Here is a tiny trained network, its code and every weight. The questions are about switching its units off for an input and a class, where a switched-off unit gives its printed mean instead of its output.

import numpy as np


def w(rows, s, z=0):
    codes = np.array(rows[::2]) - 128.0
    scale = np.full(codes.shape[1], s)
    scale[-1] = z or s
    return codes * scale


def f(y):
    return np.maximum(y, 0)


def log_softmax(a):
    a = a - a.max(-1, keepdims=True)
    return a - np.log(np.exp(a).sum(-1, keepdims=True))


def net(x, mask):
    res = np.array(x, float).reshape(1, 5) / 4 @ E
    y = f(res @ A[0][:, :-1].T + A[0][:, -1])
    res = res + np.where(mask, y, B[0][:, -1]) @ B[0][:, :-1]
    return log_softmax(res[-1] @ U[:, :-1].T + U[:, -1])


A, B = {}, {}
E = w([
[131,2,140,88,171],'x0',
[115,190,106,78,246],'x1',
[11,90,93,146,156],'x2',
[186,72,25,177,120],'x3',
[126,85,123,97,125],'x4',
],0.011)
A[0] = w([
[130,234,187,136,138,139],'neuron 1',
[118,113,83,154,68,141],'neuron 2',
[208,111,161,93,164,119],'neuron 3',
[187,102,137,190,47,154],'neuron 4',
[162,115,122,194,19,103],'neuron 5',
[124,117,93,127,204,253],'neuron 6',
[131,194,170,131,103,186],'neuron 7',
[22,111,162,145,160,134],'neuron 8',
[227,82,170,110,123,187],'neuron 9',
[9,136,154,81,102,146],'neuron 10',
[166,121,159,97,142,103],'neuron 11',
[176,184,189,115,126,147],'neuron 12',
],0.012,0.0064)
B[0] = w([
[216,145,88,83,153,237],'neuron 1',
[116,120,127,183,131,197],'neuron 2',
[69,61,130,17,123,189],'neuron 3',
[98,152,126,171,4,247],'neuron 4',
[148,140,137,188,71,241],'neuron 5',
[121,80,74,131,150,230],'neuron 6',
[243,216,134,121,103,213],'neuron 7',
[141,60,136,153,195,213],'neuron 8',
[61,103,164,93,73,230],'neuron 9',
[220,70,225,190,226,219],'neuron 10',
[129,115,139,78,124,158],'neuron 11',
[158,189,100,55,117,207],'neuron 12',
],0.011,0.012)
U = w([
[87,103,166,55,121,77],'0',
[107,126,32,170,172,213],'1',
[132,172,203,117,104,63],'2',
[163,92,214,183,221,110],'3',
[107,136,8,130,154,250],'4',
[203,203,87,84,144,54],'5',
[134,156,120,220,67,140],'6',
],0.011,0.0024)

Each question gives the input, the list of numbers given to net, and the class t.
The units are the neurons (one row each of A and B). Each row of codes is followed by its name. A weight is (code - 128) times the scale printed after its matrix; where a second scale follows, it is the last column's (A, B and U).
mask holds one flag per neuron, in row order. A switched-off neuron (its flag False) gives its mean, the last column of its row in B, instead of its output. The means were averaged over made-up inputs and are rounded, as every weight is.
A unit's drop is (log p(t) with every unit on - log p(t) with that unit switched off) / (log p(t) with every unit on - log p(t) with every unit switched off).
The circuit of an input: a set's keep is (log p(t) with only the set's units on - log p(t) with every unit switched off) / (log p(t) with every unit on - log p(t) with every unit switched off). Starting from all 12 units, units are removed one at a time, each time the one whose removal leaves the highest keep (on an exact tie, the one counted first), for as long as the keep stays at least 0.8.
circuit, biggest first: the units of the circuit, biggest drop first
top k neurons: the k neurons with the biggest drops, biggest first
drop of u: that unit's drop, to one decimal
input [7,-1,0,8,1], class 0: circuit, biggest first : neuron 9
input [4,3,1,1,2], class 4: top 3 neurons : neuron 10; neuron 6; neuron 9
input [-6,8,2,6,2], class 4: circuit, biggest first : neuron 10; neuron 6
input [3,7,-3,3,-6], class 0: circuit, biggest first : neuron 3; neuron 7
input [2,-1,-7,-1,0], class 0: top 2 neurons : neuron 3; neuron 9
input [3,-2,-1,2,7], class 0: circuit, biggest first : neuron 9; neuron 7
input [-4,-8,-7,-6,-8], class 5: top 2 neurons : neuron 1; neuron 12
input [5,5,-6,-3,-2], class 0: top 2 neurons : neuron 3; neuron 9
input [7,0,6,4,5], class 3: top 2 neurons : neuron 4; neuron 8
input [-5,-7,-7,-7,3], class 5: top 3 neurons : neuron 1; neuron 12; neuron 7
input [-8,-3,1,-3,5], class 5: top 2 neurons : neuron 1; neuron 7
input [-6,0,5,2,-6], class 1: top 2 neurons : neuron 4; neuron 12
input [6,2,-8,-6,-8], class 5: top 3 neurons : neuron 12; neuron 1; neuron 7
input [-6,8,-1,6,2], class 4: circuit, biggest first : neuron 6
input [1,5,-2,-7,8], class 3: top 2 neurons : neuron 10; neuron 4
input [-4,-5,1,-7,4], class 3: drop of neuron 8 : 0.1
input [1,-8,6,-4,3], class 3: drop of neuron 10 : 0.2
input [2,-3,-7,-6,1], class 5: drop of neuron 11 : -0.1
